Below are the code and all the weights of a small trained network. Each question names an input and a class and asks about switching units off, where a switched-off unit gives its printed mean instead of its output.

import numpy as np


def w(rows, s, z=0):
    codes = np.array(rows[::2]) - 128.0
    scale = np.full(codes.shape[1], s)
    scale[-1] = z or s
    return codes * scale


def f(y):
    return np.maximum(y, 0)


def log_softmax(a):
    a = a - a.max(-1, keepdims=True)
    return a - np.log(np.exp(a).sum(-1, keepdims=True))


def net(x, mask):
    res = np.array(x, float).reshape(1, 5) / 4 @ E
    y = f(res @ A[0][:, :-1].T + A[0][:, -1])
    res = res + np.where(mask, y, B[0][:, -1]) @ B[0][:, :-1]
    return log_softmax(res[-1] @ U[:, :-1].T + U[:, -1])


A, B = {}, {}
E = w([
[120,139,151,186,45,107],'x0',
[248,213,135,88,141,45],'x1',
[156,94,146,188,240,178],'x2',
[71,126,233,142,98,81],'x3',
[203,162,117,185,83,106],'x4',
],0.011)
A[0] = w([
[135,46,61,136,126,225,213],'N0',
[122,141,35,185,100,209,235],'N1',
[140,194,204,121,188,92,242],'N2',
[92,45,173,86,130,172,220],'N3',
[60,132,158,86,182,210,219],'N4',
[120,150,176,189,2,109,252],'N5',
],0.0085,0.0029)
B[0] = w([
[90,212,112,132,245,146,254],'N0',
[74,194,107,191,210,38,229],'N1',
[163,98,77,118,95,131,218],'N2',
[69,41,196,97,162,91,224],'N3',
[133,89,89,48,166,167,238],'N4',
[95,48,161,194,6,88,249],'N5',
],0.011,0.0098)
U = w([
[217,157,90,85,118,98,253],'0',
[96,71,118,7,141,214,50],'1',
[78,183,77,110,170,140,33],'2',
[55,84,186,174,71,105,110],'3',
],0.014,0.0045)

Each question gives the input, the list of numbers given to net, and the class t.
The units are the neurons (one row each of A and B). Each row of codes is followed by its name. A weight is (code - 128) times the scale printed after its matrix; where a second scale follows, it is the last column's (A, B and U).
mask holds one flag per neuron, in row order. A switched-off neuron (its flag False) gives its mean, the last column of its row in B, instead of its output. The means were averaged over made-up inputs and are rounded, as every weight is.
A unit's drop is (log p(t) with every unit on - log p(t) with that unit switched off) / (log p(t) with every unit on - log p(t) with every unit switched off).
The circuit of an input: a set's keep is (log p(t) with only the set's units on - log p(t) with every unit switched off) / (log p(t) with every unit on - log p(t) with every unit switched off). Starting from all 6 units, units are removed one at a time, each time the one whose removal leaves the highest keep (on an exact tie, the one counted first), for as long as the keep stays at least 0.8.
units of the circuit, in order: the units of the circuit, biggest drop first
most important unit: the unit with the biggest drop
top k neurons: the k neurons with the biggest drops, biggest first
drop when u is switched off: that unit's drop, to one decimal
input [1,-6,-3,-4,5], class 2: most important unit => N0
input [-2,0,1,0,2], class 0: units of the circuit, in order => [N0, N3]
input [3,-8,-4,-5,-5], class 2: top 2 neurons => [N1, N0]
input [-4,1,-3,2,2], class 0: top 2 neurons => [N3, N5]
input [8,4,7,1,-8], class 1: units of the circuit, in order => [N5, N1]
input [7,-6,2,-1,-7], class 1: top 2 neurons => [N4, N3]
input [-3,-7,-8,8,-8], class 1: top 2 neurons => [N4, N1]
input [2,-2,4,-6,-6], class 2: top 2 neurons => [N0, N1]
input [7,3,-7,-4,6], class 3: drop when N5 is switched off => 0.5
input [-4,-6,2,-7,-5], class 2: drop when N0 is switched off => 1.1
input [1,-4,3,6,-4], class 1: drop when N4 is switched off => 0.5
input [2,-7,-6,-8,-5], class 2: drop when N1 is switched off => 0.3
